Below is a small trained network, with its code and all its weights. Each question gives an input and a target symbol and asks what happens when units are switched off, that is, made to give their printed mean instead of their output.

import numpy as np


def w(rows, s, z=0):
    codes = np.array(rows[::2]) - 128.0
    scale = np.full(codes.shape[1], s)
    scale[-1] = z or s
    return codes * scale


def f(y):
    return y / 2 * (1 + np.tanh(0.7978845608 * (y + 0.044715 * y**3)))


def softmax(a):
    e = np.exp(a - a.max(-1, keepdims=True))
    return e / e.sum(-1, keepdims=True)


def log_softmax(a):
    a = a - a.max(-1, keepdims=True)
    return a - np.log(np.exp(a).sum(-1, keepdims=True))


def net(x, mask):
    ids = ['αβδεζηθλμξπστφψω'.index(c) for c in x.split()]
    T = len(ids)
    res = E[ids] + P[:T]
    r = res
    for j in range(3):
        rows = slice(2 * j, 2 * j + 2)
        q, k, v = (r @ M[0][rows].T for M in (Q, K, V))
        z = softmax(np.where(np.tri(T) > 0, q @ k.T / 2**0.5, -1e9)) @ v
        o = O[0][rows]
        res = res + np.where(mask[j], z, o[:, -1]) @ o[:, :-1]
    y = f(res @ A[0][:, :-1].T + A[0][:, -1])
    res = res + np.where(mask[3:19], y, B[0][:, -1]) @ B[0][:, :-1]
    return log_softmax(res[-1] @ U[:, :-1].T + U[:, -1])


Q, K, V, O, A, B = {}, {}, {}, {}, {}, {}
E = w([
[94,61,81,112],'α',
[57,111,164,158],'β',
[160,144,86,143],'δ',
[135,129,125,168],'ε',
[90,184,92,113],'ζ',
[91,131,73,107],'η',
[81,110,95,135],'θ',
[164,85,113,191],'λ',
[92,149,108,116],'μ',
[135,49,93,147],'ξ',
[8,124,109,77],'π',
[127,151,169,194],'σ',
[148,164,133,176],'τ',
[138,101,129,145],'φ',
[152,171,125,177],'ψ',
[81,172,154,161],'ω',
],0.017)
P = w([
[137,93,137,144],'0',
[124,128,106,178],'1',
[88,113,187,169],'2',
[137,11,114,79],'3',
[114,129,81,204],'4',
[74,129,195,160],'5',
[139,8,129,56],'6',
[101,142,52,226],'7',
[60,140,209,146],'8',
[153,4,154,20],'9',
],0.02)
Q[0] = w([
[82,215,206,127],'head 1',
[84,186,124,142],'head 1',
[162,252,149,92],'head 2',
[89,122,150,125],'head 2',
[129,156,76,154],'head 3',
[147,162,154,164],'head 3',
],0.016)
K[0] = w([
[164,132,242,24],'head 1',
[177,112,173,101],'head 1',
[189,102,254,10],'head 2',
[70,195,155,162],'head 2',
[167,72,115,107],'head 3',
[145,104,194,85],'head 3',
],0.01)
V[0] = w([
[112,188,116,103],'head 1',
[61,173,75,92],'head 1',
[130,181,197,198],'head 2',
[7,135,161,108],'head 2',
[127,87,213,129],'head 3',
[187,140,106,124],'head 3',
],0.012)
O[0] = w([
[109,131,106,163,19],'head 1',
[90,127,55,115,184],'head 1',
[114,74,230,204,99],'head 2',
[7,148,153,97,255],'head 2',
[123,142,160,50,116],'head 3',
[180,85,139,174,12],'head 3',
],0.011,0.0057)
A[0] = w([
[126,186,149,210,156],'neuron 1',
[145,135,60,189,111],'neuron 2',
[63,56,109,119,157],'neuron 3',
[124,51,65,165,234],'neuron 4',
[131,146,75,188,157],'neuron 5',
[111,70,165,114,89],'neuron 6',
[153,169,33,84,72],'neuron 7',
[54,100,187,65,120],'neuron 8',
[234,119,136,84,77],'neuron 9',
[179,113,165,140,255],'neuron 10',
[78,198,103,246,65],'neuron 11',
[98,174,108,131,185],'neuron 12',
[181,111,129,24,90],'neuron 13',
[188,126,54,162,47],'neuron 14',
[136,80,75,187,174],'neuron 15',
[121,56,126,81,114],'neuron 16',
],0.012,0.0065)
B[0] = w([
[179,145,128,81,142],'neuron 1',
[135,133,165,103,145],'neuron 2',
[151,168,147,136,251],'neuron 3',
[104,155,178,142,207],'neuron 4',
[132,164,141,130,145],'neuron 5',
[187,157,66,123,163],'neuron 6',
[152,115,135,53,171],'neuron 7',
[148,87,91,140,249],'neuron 8',
[130,167,110,241,136],'neuron 9',
[98,113,137,83,143],'neuron 10',
[169,88,135,179,161],'neuron 11',
[166,141,125,168,177],'neuron 12',
[53,66,129,205,149],'neuron 13',
[116,6,133,84,139],'neuron 14',
[104,146,179,110,165],'neuron 15',
[161,159,106,132,180],'neuron 16',
],0.011,0.022)
U = w([
[114,147,153,57,184],'α',
[189,72,103,182,9],'β',
[210,91,112,89,83],'δ',
[160,132,136,127,162],'ε',
[173,198,62,90,95],'ζ',
[146,172,119,119,168],'η',
[60,197,157,162,73],'θ',
[128,68,158,127,92],'λ',
[138,170,108,132,253],'μ',
[73,4,112,76,187],'ξ',
[51,101,85,181,151],'π',
[181,123,128,132,143],'σ',
[195,150,101,118,117],'τ',
[142,137,142,125,116],'φ',
[232,90,76,105,137],'ψ',
[139,111,116,149,147],'ω',
],0.012,0.0062)

Each question gives the input, a string of symbols that net reads in full, and the target symbol t.
The units are the heads (2 rows each of Q, K, V and O) and the neurons (one row each of A and B). Each row of codes is followed by its name. A weight is (code - 128) times the scale printed after its matrix; where a second scale follows, it is the last column's (O, A, B and U).
mask holds one flag per unit, heads first, then neurons. A switched-off unit (its flag False) gives its mean, the last column of its rows in O or B, instead of its output. The means were averaged over made-up inputs and are rounded, as every weight is.
A unit's drop is (log p(t) with every unit on - log p(t) with that unit switched off) / (log p(t) with every unit on - log p(t) with every unit switched off).
The circuit of an input: a set's keep is (log p(t) with only the set's units on - log p(t) with every unit switched off) / (log p(t) with every unit on - log p(t) with every unit switched off). Starting from the 12 units with the biggest drops (on a tie, the unit counted first), units are removed one at a time, each time the one whose removal leaves the highest keep (on an exact tie, the one counted first), for as long as the keep stays at least 0.8.
circuit, biggest first: the units of the circuit, biggest drop first
unit that matters most: the unit with the biggest drop
k most important neurons: the k neurons with the biggest drops, biggest first
which heads matter: for each layer, one digit per head in row order, 1 if its drop is at least 0.15 and else 0, layers parted by /
input λ φ α μ α λ α α λ ε, target ξ: 2 most important neurons : (neuron 13; neuron 12)
input ξ η ψ α β α α, target ψ: which heads matter : 010
input α θ π π α λ π π ε, target π: circuit, biggest first : (neuron 8; head 2; head 1)
input α σ μ α π α, target π: circuit, biggest first : (neuron 8; head 2; neuron 7)
input π α λ β μ α α ζ α π, target θ: unit that matters most : head 3
input α α β π α α θ ψ, target ψ: 2 most important neurons : (neuron 11; neuron 7)
input ξ θ β α θ β α ξ π α, target π: circuit, biggest first : (neuron 13; neuron 9; head 2)
input α δ ε α, target λ: which heads matter : 011
input α ω π λ α ε ζ β α π, target ψ: circuit, biggest first : (neuron 8; neuron 16)
input α α α η λ β θ, target β: which heads matter : 110
input λ λ α α α π τ, target ξ: circuit, biggest first : (neuron 13; neuron 12)
input π β α β, target ψ: circuit, biggest first : (neuron 6; neuron 8; neuron 16)
input μ η α θ α ζ θ μ π, target π: which heads matter : 000
input β π ψ β λ π π, target β: circuit, biggest first : (head 2; head 1; neuron 9)
input β α α π β α μ, target ψ: circuit, biggest first : (neuron 8; neuron 16; neuron 15)
input σ σ α δ θ α η α, target α: which heads matter : 010
input ξ ω θ θ α π θ π λ β, target ζ: unit that matters most : neuron 3
input μ ε α β π σ δ, target ζ: circuit, biggest first : (head 2; head 1; neuron 3; neuron 16)
input φ ξ α μ, target π: which heads matter : 110
input μ π α α λ λ α π ζ θ, target ζ: circuit, biggest first : (neuron 3; head 1; neuron 16)
input π α α μ, target ξ: 4 most important neurons : (neuron 13; neuron 7; neuron 6; neuron 12)
input α α θ β ζ δ β, target θ: which heads matter : 101
input β α θ σ α λ ψ β η β, target ψ: circuit, biggest first : (neuron 6; neuron 8)
input θ α π σ, target ξ: circuit, biggest first : (neuron 13; head 2; head 3; neuron 3)
input α α μ λ, target ξ: circuit, biggest first : (neuron 13; neuron 12)
input ξ α α λ, target ξ: 2 most important neurons : (neuron 13; neuron 14)
input α π π π α θ, target π: which heads matter : 000
input ζ λ ω α η α σ π π σ, target ζ: unit that matters most : head 1
input α π λ π π π θ, target ζ: unit that matters most : neuron 3
input α β θ π, target ψ: circuit, biggest first : (neuron 8; neuron 6; neuron 16)
